[100 = 0]
[108 130  95 149 108 122 107  80 126 103 129 120  80  84 121 101  74  78
 117 129 113 106 125  90 145  64  92 102  69 127 117  98  99 121 110 103
 125 105  99  95 103 125 122  78  95 119 140 134 106  90 143 147  86  83
 110  76  99 116 122 118 117 108 120 103 118  73  99  88 158 129  99 125
 156 103  95 143 125 108  72 103 126  77  98  63  55  95 126  68 116 109
 114 115 116  51 119 149 111 109 105 147 122  97 135  69 136  71 101 113
 113 118 120  91  84 132  92 144 106  94  82  98 129  47 118 121  87 119
 122  80 133  86 123  85 105 121  66  70  95 107 112 170 126 122 121  99
 130 123 159  66 122 101  77  55 107 105 125  78  75  79 107  67  83  97
  81 118 136  88 118 111  87  94  62  85  97 123 110 103  76 110  66 152
 105  79  85  72 117  88  30 121  95  98 147  73 111  88  89 104 104  88
  87  81  80 131  89  82 110 117  56  89 108  65  92  95  97 109 125  69
 116 121 103  78  74  73 119  70  99  67 125 111 110 127 104 109 129  60
 117 126 100  95  66 101]	4
[100  65  81  88 110  81  77  93  71 122 108 115  85 123 125 117  93  74
 141 127 110 116  72 112 127  91  99 111 124  91  79  87 106  93  91  98
 122  97 110 119 107  75  93 125  57  87  92  97  57  90 121 100  95  93
  73 101 100  62  68  81  25 110  90 112  74  78  79 150 109  99 109  88
  77  67  56 102 109  93  86 105 107 128  98 103 103 106  70 108  80 102
  58  84  85 100 127 122  82 128 136 108  75 116  98  99  66 121  90  89
 109  98  99  92  86  85  94  76  82  80  62 140  78 135  64  94 102  91
 140 118 119  69  95 100 114  73 118  59 113  98  99  81  86 108  91  83
 125  73  70 107  85 115 138 104  88  97  67 107 103 104 120  78  84  95
  79 118  93  96 138 117  65 144 126 131 101 143  90 100  74 118  81  67
 126  99 126 107 102 124  93 100 104 133  66 124 100 113  97 125 125  99
 107  92 118 120  65  84 132  84  64 105 139  91  74 114 101 131 118 108
  95 103  96 125 122  84  99 110 115  99 143  85  93 116  98 138 134 132
  95  91  56 132  59  96]	4
[110 133 103 127 117 112 100  98 114  92 118 125  80  87 106  82  83  93
 107 116 112 113 121  79 152  90 111  87  68 110 105  93  93 125 113 100
 113  95  80  94  85 113 134 103 131  99  89 127 104 101 116 117  93 102
  92  88  90  90 153 107 135 103 129 103 107  84 100  89 116 112 105 121
 119  81 129 115 106 108  94  98 120  68  97  91  60  98 115  60  94 107
 121  78 113 103 136 100 121 102  77 128  94  81 109  52 140  75  98 122
 102 112 128  77 100 112  83 128 109 105  96 107 108  65 128 124 102 117
 112  86 136  99 104 103  99  97  72  91 107  99 119 141 119 112 105  94
 114 148 117  62 117 106  86  83  96  86 155  94  88  89  99  94  77 104
  84 117 130  88 119 113 111 109  86  75 105 103 101  86  79 115  86 142
  90  69  96  73 106  89  94 124  88  62 122  85 125 102  94 111 105 102
  92  93  71 131  85  79 116 120  54  99 101  95 108  86 113 133 116  69
 110 109 106  80  69 100 116  98  96  93  97 126 122 110  99 111 108  58
 111 123 112  89  72 104]	6
[114 101 103 123 120 104 104 100  85  82 115 117  75  99 127 116  83  89
 135 145 110 114 105 106 160  94  96  88  72  90  86  88 112 108 116 116
 117  83  85 104  94 107 121 112 117  98 116 115  80  80 128 121  81 101
  83  84  87  50 138 101  92 116 121 118  88  81 101 113 127 122 104 110
 121  86 100 118 101  98  80 107 137  81 100  80  66  96  96  48  87  99
  95  80  91 101 140  98  83  98  99 128  84  84 111  73 110  92  97 110
 107 112 132  84  93 108  66 113  92  91  80 100  96  78  95 131  98 124
 135  92 157  87  99  96 103  98  75  68 110  89 111 124 132 117  86  79
 112 113 116  90  89 120 111  72  95 104 128  82  76  86 112  84  52 103
  69 127 127  92 133 113 105 120  92 101 100 133 115  84  72 131  82 124
 103  62 113  53  88  96  84 122  84  81 123  84 119 111  93 112 116 121
 100  88  78 132  77  91 133 119  39 108 124 113 105 100 105 139 115  85
 102 102 122  93  74  87 113  98 107  78 104 112 123 113  93 127 106  68
 110 110  99 113  65 112]	3
[100  67  87  77 118  68  84 102  64 126 101 118  89 126 123 101  98  85
 129 116 109 113  70 112 118 107 105 100 132  84  72  89 108 105  89  94
 119  93 108 121  99  67  90 139  63  79  68  95  56  96 109  88 101  95
  76 109  93  57  61  75  11 101  99 105  68  89  81 152  90  89 103  82
  61  50  71  99  98  85 104 100 103 125  96 119 112 107  73 107  88  99
  58  73  82 128 133 102  89 124 125 102  61 118  86  91  57 118  89  87
 101  99 100  92  98  76 101  77  82  84  67 152  70 139  70  86 108  87
 130 127 114  81  86 107 114  62 131  65 104  94 108  65  73 108  87  89
 121  80  56 103  80 119 141 116  79  84  71 121 111  98 114  94  94 104
  86 111  86 103 136 121  69 143 136 126 103 135  82  95  73 117  88  70
 110  99 121 105  96 115 109  98 103 123  59 129 105 120 101 137 124 101
 101 103 127 119  68  73 116  87  59 109 144 100  79 112 104 131 116 109
  91  97  96 126 119 101 108 120 115 109 138  87  89 111  88 143 129 143
  95  90  52 123  61  96]	5
[ 99  79 104  44 102  64  92 120  73  99  72  86 104 103 107  66 127 126
 107  80  97 107  81  90  87 150 130  83 112  81  70  90  68 111  94  97
  73  81 103 110  79  72  85 149 127  64  14  77  99 133  71  38 119 120
  72 105  94  78 126  82 107  85  94 103  86 136  78 119  23  68  87  79
  37  90 132  47  62 106 127  98  69 100  93 161 119 119  72 108  78  96
 103  59 109 164 111  41 103  95  65  70  69 100  47 107  64 113  86 109
  76  94  95  85 117  46  82  51 110 102  95 136  66 152  99  78 110  94
  58 132  67  92  71 159  95  42 152 134  92  84 105  38  95  85  91  85
  78 103  21 119  86 115 117 182  56 108 113 112 136 128  87 130 142 103
 111  68  80 118  78  97 125 139 149 103 116  61  71  83  92  85 137  54
  67 130 129 126  81 102 200  86  87  51  71 112 106 133 107 121  92 104
 104 136 122  78 107  87 117  90  85  98  61 132 124 103 145 139  87 112
  79  73  74 113  93 133  94 146 113 144  62 105 102  83  92 105  85  95
  84  85 115  85 130  95]	11
[106  76  83 118 134 105 100 119  52  81 120  84  84 107  95 114  81 109
 153 137  96 100  84 117 141 103  88  92  87  78  39  78 111  75 106 127
 119  81  92  97 105  85  81 118 100 103 119 105  77  83 101  98  81  94
  90  95  91  32 140 108  66 119 117 106  64  79  99 131 114  93 103 111
  79  96  54 118  96  83  87 110 126 105  91  73  94 103  63  67  79  87
 106  79  67 145 129  79  85  88 123 120  62 110 111 102  83 101 106  94
 104 129 113 108  89 101  61  67  78  72  49  83  75 116  75 124  93 113
 151 116 166  88  86 109  90 114  75  70 121  79 114  73 129 103  71  75
 110  82  96 120  92 126 132  91  98 112  71  80  71 103 113  90  22 102
  61 109 137  95 145 103  90 150  91 134 102 125 126  94  84 127  80  99
 100  74 123  58  81 114  81 105  99  78  95  97 116 126 115 113 134 128
 112  73  97 123  72  85 133 100  35 123 167 118 104 125  98 130 126 120
  91  93 146 109 108 101 102 101 108  72 119 102 118 122  88 128  93  86
  98  94  92 118  64 110]	0
[102 135  90 119  97 108 107  98 116 121 124 115  89  84  89  75  87 104
  95  89  99  98 115  80 106  79 111  97  90 132  96  96  86 135  96  92
 123 107 101  83  91 105 106  98 101 113  99 109 113 117 107 114 104  84
 114  91 102 138 122 116 120  93 123  95 112  93  95  92 116  93  99 115
 113 103  92 120 108  93 102  91 100  85  94  87  75 100 115 102 112 100
 123  94 111 100 109 116 123 107  95 125 103 112 118  73 122  78 102 100
  98 112 105  92  98 117 101 121 112 107  90 109 114  76 122  94 100 101
 102 102 103 116 114 102  97  94  95 102  93 101 129 124 109 105 118 106
 115 124 114  67 114  96  83 102  83  98 109 107  89  86  95  94  96  94
  95  85 114  86 107 108  96 108  87  81 104  92  91 108  99 105  76 128
  83 102  85  95 120  99  82 110 104  85 113  91 115 103 106 112 106  87
  90  99 102 117 108  75  98 104  58  96 108  58  88 101 113 103 127  80
 108 117  98  91  88 102 111  85  93  81 109 108 100 124 106  95 139  90
 114 110 103  90  87  97]	6
[107 121 113 105 105 100  89  79 129 106 100 130  87  97 115  64  95  81
  98 108 130 127 111  76 135 104 113  89  86 116 137  97  82 136 114  82
  93 103  84 107  77 109 151 113 131  84  50 115  92  96 115 106 101 105
  78  98  92 104 125  86 129 102 113 103 107  87  92  87  98 109 100 114
 105  76 154  99 104 114 102  91 106  74 108 122  66  93 114  69  95 120
 104  75 107  86 135 118 131 117  74 112  95  72 115  53 128  83  84 127
 108  91 122  71 107  88 101 127 117 104 124 148 114  70 114 115 112 105
 106  81  87  88  93  99 113  74  90  89  93 108 113 141  89 107 106 103
 109 146  91  54 113 101  80  93  92  58 184 111 115  97  93  86 113 101
 102 121 117  96  94 130 105  99 110  61 117 100  84  81  74  93 114 113
  91  83 111  94 117  82 128 120  78  79 103  93 111  92  76 110  98 100
  85 103  76 125  75  79 100 110  88  82  70  94 116  84 120 135 105  61
 111 108  74  92  77  93 109 104  98 124  87 117 113  88 114 112 111  81
 120 112  96  87  75  97]	12
[ 90 124  91  52  76  63 100  90 111 165  99 127 111  95 125  48 110  99
  50  44 101  95 106  90  41 102 128  98 139 145 124 104  61 175  71  65
 118 113 138  94  81  84  93 116  74  88  44  88  97 139 103  94 136  80
 117 106 107 184  41  84  73  70 107  92 118 128  79 109  66  71  82  74
  86  80  97  95  94  89 126  82  57 109  92 153 105 107 122 153 134  98
  94 103 121 113  92 121 120 120  95 101 106 138  76  84  63  91  91  82
  87  95  80  90 118  84 141 118 120 125 110 157 111 112 110  35 109  72
  54 123  27 123 106 115 114  47 156 123  56 102 126  90  56 103 139 129
 109  96  50  66  94  91  90 147  44 101  88 142 131  81  88 106 183 101
 134  47  61 106  70 118  90  98 135  77 113  62  50 114 100  72  96  87
  57 153  77 156 133  99 127  84 104 121  95 108  94 107  98 132  95  62
  77 145 156  92 126  64  73  86  99  85  66  39  68  99 125  88 111  82
  99 108  45 113  97 113 118 101 104 124 110  87  61 112  98  98 174 152
 114 102  73  81 116  90]	12
